Here is a tiny trained network, its code and every weight. The questions are about switching its units off for an input and a class, where a switched-off unit gives its printed mean instead of its output.

import numpy as np


def w(rows, s, z=0):
    codes = np.array(rows[::2]) - 128.0
    scale = np.full(codes.shape[1], s)
    scale[-1] = z or s
    return codes * scale


def f(y):
    return y / 2 * (1 + np.tanh(0.7978845608 * (y + 0.044715 * y**3)))


def log_softmax(a):
    a = a - a.max(-1, keepdims=True)
    return a - np.log(np.exp(a).sum(-1, keepdims=True))


def net(x, mask):
    res = np.array(x, float).reshape(1, 4) / 4 @ E
    y = f(res @ A[0][:, :-1].T + A[0][:, -1])
    res = res + np.where(mask, y, B[0][:, -1]) @ B[0][:, :-1]
    return log_softmax(res[-1] @ U[:, :-1].T + U[:, -1])


A, B = {}, {}
E = w([
[114,87,203,158,109,200,167],'x0',
[196,70,89,178,172,118,56],'x1',
[115,146,28,108,149,228,118],'x2',
[135,142,96,165,7,138,73],'x3',
],0.011)
A[0] = w([
[137,132,116,78,200,136,162,71],'N1',
[120,189,145,167,59,108,68,90],'N2',
[98,141,200,181,150,194,147,170],'N3',
[141,99,139,168,111,187,167,60],'N4',
[83,112,151,107,199,134,135,102],'N5',
[115,134,148,111,216,153,125,79],'N6',
[90,172,136,93,53,131,145,119],'N7',
[69,166,139,109,86,127,126,130],'N8',
[132,117,59,84,130,190,138,70],'N9',
[92,164,96,148,170,187,116,60],'N10',
[177,44,111,242,151,125,62,125],'N11',
[140,139,179,145,122,93,129,36],'N12',
[111,192,180,102,101,133,178,68],'N13',
[138,121,156,113,111,31,132,2],'N14',
[176,187,98,88,121,90,130,83],'N15',
[155,90,145,87,207,116,121,88],'N16',
[137,123,105,118,158,183,87,65],'N17',
[112,56,190,121,104,157,124,23],'N18',
[175,221,105,76,171,87,128,162],'N19',
[161,131,86,118,145,83,102,98],'N20',
[129,163,70,81,150,88,92,55],'N21',
[90,189,123,123,109,123,160,53],'N22',
[203,98,133,170,167,129,119,41],'N23',
[148,34,157,147,120,175,140,131],'N24',
[121,211,116,137,159,56,97,45],'N25',
[115,115,121,164,75,140,58,83],'N26',
[137,131,97,140,53,146,112,117],'N27',
[114,152,85,132,148,178,133,67],'N28',
[105,51,150,160,138,205,137,108],'N29',
[178,92,177,148,108,81,145,54],'N30',
[118,157,106,120,144,198,126,75],'N31',
[80,161,169,9,132,131,153,78],'N32',
[100,127,173,192,124,66,127,64],'N33',
[111,112,151,85,195,95,150,124],'N34',
[157,135,179,141,163,80,134,29],'N35',
],0.012,0.0043)
B[0] = w([
[175,127,161,178,70,168,151,170],'N1',
[182,137,209,194,74,187,217,199],'N2',
[57,214,91,141,97,82,119,205],'N3',
[63,187,82,118,21,83,147,165],'N4',
[168,182,166,204,102,224,199,170],'N5',
[229,147,190,203,85,197,155,168],'N6',
[187,162,126,111,192,176,33,199],'N7',
[170,146,128,102,232,220,39,180],'N8',
[198,59,111,124,68,43,135,191],'N9',
[193,39,122,95,95,57,171,172],'N10',
[165,182,111,36,254,235,23,249],'N11',
[188,89,46,89,80,91,165,160],'N12',
[144,131,89,77,193,170,81,195],'N13',
[154,74,81,72,57,94,175,180],'N14',
[77,211,93,142,74,111,176,162],'N15',
[185,163,171,169,116,177,142,171],'N16',
[182,82,109,71,110,110,127,166],'N17',
[85,192,22,120,59,86,182,169],'N18',
[66,207,122,165,76,98,108,186],'N19',
[80,222,92,94,114,135,114,171],'N20',
[53,197,76,129,62,100,174,176],'N21',
[175,152,60,74,180,181,99,163],'N22',
[159,159,35,66,188,195,42,170],'N23',
[35,232,53,128,79,71,80,185],'N24',
[90,205,73,122,43,99,164,168],'N25',
[155,120,200,205,107,229,187,189],'N26',
[173,97,230,231,63,200,222,190],'N27',
[152,17,95,54,82,52,212,169],'N28',
[59,218,82,113,90,92,185,190],'N29',
[188,58,71,71,53,74,144,181],'N30',
[173,42,112,67,82,30,185,173],'N31',
[173,126,136,36,181,229,58,201],'N32',
[166,5,108,97,70,53,156,181],'N33',
[194,138,212,225,97,154,155,178],'N34',
[172,88,125,89,70,150,164,163],'N35',
],0.0062,0.013)
U = w([
[180,115,184,254,119,187,158,107],'0',
[153,134,115,49,183,181,45,104],'1',
[159,8,113,72,106,42,155,125],'2',
[36,210,103,142,106,81,136,110],'3',
[110,121,170,149,168,120,81,254],'4',
[83,88,140,171,178,96,128,112],'5',
[59,52,148,132,164,95,90,109],'6',
],0.012,0.02)

Each question gives the input, the list of numbers given to net, and the class t.
The units are the neurons (one row each of A and B). Each row of codes is followed by its name. A weight is (code - 128) times the scale printed after its matrix; where a second scale follows, it is the last column's (A, B and U).
mask holds one flag per neuron, in row order. A switched-off neuron (its flag False) gives its mean, the last column of its row in B, instead of its output. The means were averaged over made-up inputs and are rounded, as every weight is.
A unit's drop is (log p(t) with every unit on - log p(t) with that unit switched off) / (log p(t) with every unit on - log p(t) with every unit switched off).
The circuit of an input: a set's keep is (log p(t) with only the set's units on - log p(t) with every unit switched off) / (log p(t) with every unit on - log p(t) with every unit switched off). Starting from the 12 units with the biggest drops (on a tie, the unit counted first), units are removed one at a time, each time the one whose removal leaves the highest keep (on an exact tie, the one counted first), for as long as the keep stays at least 0.8.
units of the circuit, in order: the units of the circuit, biggest drop first
most important unit: the unit with the biggest drop
k most important neurons: the k neurons with the biggest drops, biggest first
drop when u is switched off: that unit's drop, to one decimal
input [-8,4,4,8], class 0: most important unit	N27
input [-6,5,-4,0], class 3: units of the circuit, in order	(N25 N20)
input [-3,8,-7,2], class 1: 2 most important neurons	(N11 N23)
input [-6,4,-2,-6], class 0: 3 most important neurons	(N34 N16 N6)
input [3,-7,-1,-6], class 1: 2 most important neurons	(N32 N13)
input [-8,6,2,-4], class 3: 2 most important neurons	(N21 N19)
input [-3,-1,1,-3], class 4: 4 most important neurons	(N27 N2 N26 N29)
input [-2,3,1,-3], class 4: 3 most important neurons	(N27 N2 N26)
input [-4,-4,-1,-4], class 0: 2 most important neurons	(N11 N34)
input [8,-7,6,-6], class 3: 4 most important neurons	(N3 N29 N11 N4)
input [3,8,-6,-8], class 0: 4 most important neurons	(N34 N16 N6 N5)
input [-7,-3,7,3], class 2: 2 most important neurons	(N9 N28)
input [2,-3,8,6], class 2: 2 most important neurons	(N31 N28)
input [-8,6,7,-3], class 3: 2 most important neurons	(N21 N19)
input [4,1,-6,-5], class 2: most important unit	N30
input [-3,7,-7,-3], class 1: 2 most important neurons	(N11 N23)
input [-3,4,-6,8], class 0: 2 most important neurons	(N2 N26)
input [6,1,-3,-1], class 3: drop when N25 is switched off	0.0
input [-7,3,8,-7], class 2: drop when N17 is switched off	0.2
input [6,-8,1,-2], class 1: units of the circuit, in order	(N32)
input [6,8,0,0], class 1: drop when N11 is switched off	1.7
input [3,3,-1,2], class 4: drop when N32 is switched off	0.4
